Below is a small trained network, with its code and all its weights. Each question gives an input and a class and asks what happens when units are switched off, that is, made to give their printed mean instead of their output.

import numpy as np


def w(rows, s, z=0):
    codes = np.array(rows[::2]) - 128.0
    scale = np.full(codes.shape[1], s)
    scale[-1] = z or s
    return codes * scale


def norm(h):
    return h / np.sqrt((h * h).mean(-1, keepdims=True) + 1e-5)


def f(y):
    return y / 2 * (1 + np.tanh(0.7978845608 * (y + 0.044715 * y**3)))


def log_softmax(a):
    a = a - a.max(-1, keepdims=True)
    return a - np.log(np.exp(a).sum(-1, keepdims=True))


def net(x, mask):
    res = np.array(x, float).reshape(1, 6) / 4 @ E
    u = 0
    for l in range(3):
        y = f(norm(res) @ A[l][:, :-1].T + A[l][:, -1])
        res = res + np.where(mask[u : u + 6], y, B[l][:, -1]) @ B[l][:, :-1]
        u += 6
    return log_softmax(norm(res)[-1] @ U[:, :-1].T + U[:, -1])


A, B = {}, {}
E = w([
[58,163,124,76,100,34,29,61],'x0',
[126,118,46,214,142,205,54,57],'x1',
[131,130,127,132,129,126,126,126],'x2',
[161,187,116,140,177,111,76,195],'x3',
[81,140,176,157,251,117,164,60],'x4',
[124,163,158,220,88,91,151,127],'x5',
],0.0026)
A[0] = w([
[43,140,66,126,107,78,62,79,145],'L0N1',
[219,133,107,100,13,151,91,146,15],'L0N2',
[44,3,140,123,40,154,217,38,7],'L0N3',
[111,187,130,163,74,90,192,125,132],'L0N4',
[104,129,25,251,132,161,105,93,63],'L0N5',
[201,88,135,179,150,211,186,173,144],'L0N6',
],0.0039,0.0017)
B[0] = w([
[157,76,190,102,103,122,103,112,214],'L0N1',
[20,101,37,148,121,83,198,188,169],'L0N2',
[255,182,38,135,207,56,105,147,186],'L0N3',
[181,139,140,181,58,149,59,111,159],'L0N4',
[176,185,156,64,79,169,160,153,220],'L0N5',
[97,88,182,114,96,67,37,83,252],'L0N6',
],0.0051,0.0023)
A[1] = w([
[149,252,106,143,212,97,14,247,7],'L1N1',
[189,79,137,199,187,181,173,231,96],'L1N2',
[66,160,156,179,196,104,185,39,73],'L1N3',
[136,165,183,117,213,145,97,53,160],'L1N4',
[101,150,211,89,107,29,241,168,88],'L1N5',
[184,14,146,194,138,222,208,184,81],'L1N6',
],0.0039,0.002)
B[1] = w([
[207,79,60,105,130,91,143,49,161],'L1N1',
[117,164,76,78,99,31,56,38,166],'L1N2',
[83,108,54,151,74,139,123,183,155],'L1N3',
[107,95,71,143,50,92,182,195,249],'L1N4',
[188,170,106,72,124,253,149,155,225],'L1N5',
[37,162,157,33,107,39,50,62,169],'L1N6',
],0.0048,0.002)
A[2] = w([
[165,78,98,100,93,117,122,163,252],'L2N1',
[98,74,203,114,132,92,86,102,71],'L2N2',
[94,121,60,175,115,218,68,55,121],'L2N3',
[69,150,153,172,254,137,197,103,74],'L2N4',
[153,104,165,122,107,208,90,105,122],'L2N5',
[101,48,85,36,191,183,109,134,93],'L2N6',
],0.0054,0.0032)
B[2] = w([
[70,116,136,165,231,150,154,79,255],'L2N1',
[83,143,173,120,120,103,98,121,144],'L2N2',
[147,132,162,26,163,116,191,210,169],'L2N3',
[71,92,57,84,57,81,124,155,114],'L2N4',
[117,162,161,150,175,149,193,136,145],'L2N5',
[180,167,150,253,31,128,105,135,171],'L2N6',
],0.0062,0.0045)
U = w([
[173,162,161,5,135,202,203,175,132],'0',
[44,107,188,50,104,50,56,65,113],'1',
[14,73,1,136,93,108,172,199,107],'2',
[210,110,53,127,192,79,123,77,102],'3',
[99,136,151,175,166,159,153,110,252],'4',
[194,129,158,229,42,149,110,131,73],'5',
],0.0081,0.0036)

Each question gives the input, the list of numbers given to net, and the class t.
The units are the neurons (one row each of A and B). Each row of codes is followed by its name. A weight is (code - 128) times the scale printed after its matrix; where a second scale follows, it is the last column's (A, B and U).
mask holds one flag per neuron, layer by layer. A switched-off neuron (its flag False) gives its mean, the last column of its row in B, instead of its output. The means were averaged over made-up inputs and are rounded, as every weight is.
A unit's drop is (log p(t) with every unit on - log p(t) with that unit switched off) / (log p(t) with every unit on - log p(t) with every unit switched off).
The circuit of an input: a set's keep is (log p(t) with only the set's units on - log p(t) with every unit switched off) / (log p(t) with every unit on - log p(t) with every unit switched off). Starting from the 12 units with the biggest drops (on a tie, the unit counted first), units are removed one at a time, each time the one whose removal leaves the highest keep (on an exact tie, the one counted first), for as long as the keep stays at least 0.8.
units of the circuit, in order: the units of the circuit, biggest drop first
unit that matters most: the unit with the biggest drop
k most important neurons: the k neurons with the biggest drops, biggest first
top k neurons in layer l: the k neurons of layer l with the biggest drops, biggest first
input [3,-7,2,-6,0,-3], class 0: unit that matters most -> L1N5
input [-8,-4,-3,3,-2,-7], class 1: units of the circuit, in order -> L1N6, L1N2
input [-6,-1,4,5,7,5], class 2: top 4 neurons in layer 0 -> L0N1, L0N3, L0N5, L0N6
input [3,-6,-3,2,6,4], class 0: 2 most important neurons -> L1N5, L2N6
input [-5,2,-6,-4,6,0], class 2: units of the circuit, in order -> L0N1, L1N3, L1N4
input [7,6,-4,6,4,8], class 5: top 3 neurons in layer 1 -> L1N6, L1N5, L1N4
input [3,-4,4,5,-6,-6], class 2: 2 most important neurons -> L0N2, L0N3
input [0,-3,5,4,-3,-8], class 5: 2 most important neurons -> L2N6, L0N3
input [-5,-2,0,6,-2,5], class 3: 2 most important neurons -> L0N1, L1N1
input [-5,6,-4,2,-4,-5], class 0: top 2 neurons in layer 2 -> L2N3, L2N5
input [-2,-6,2,2,4,-8], class 5: 2 most important neurons -> L2N6, L0N5
input [5,5,0,-1,7,-7], class 2: top 2 neurons in layer 1 -> L1N5, L1N4
input [6,-2,8,-5,-5,3], class 4: top 3 neurons in layer 0 -> L0N6, L0N2, L0N3
input [-7,-7,0,-8,-6,0], class 3: unit that matters most -> L0N3
input [2,7,2,-1,-6,6], class 0: 3 most important neurons -> L2N3, L1N4, L2N6
input [-4,5,2,1,2,-6], class 5: 3 most important neurons -> L2N6, L0N4, L1N4
input [6,7,1,-2,7,-8], class 5: top 2 neurons in layer 0 -> L0N1, L0N6
input [-7,8,-7,-5,4,6], class 0: 2 most important neurons -> L2N3, L0N5
input [7,-7,-4,8,4,4], class 3: units of the circuit, in order -> L1N1, L0N6
input [3,6,7,1,7,8], class 5: most important neuron -> L0N5
input [-6,-3,-3,-1,7,-1], class 2: 3 most important neurons -> L0N1, L1N3, L2N4
input [-7,-5,-4,2,3,-1], class 1: 3 most important neurons -> L1N6, L0N5, L1N2
input [7,8,8,8,-3,6], class 0: top 3 neurons in layer 1 -> L1N2, L1N6, L1N4
input [1,-5,0,8,4,-1], class 3: 3 most important neurons -> L1N1, L0N5, L2N3
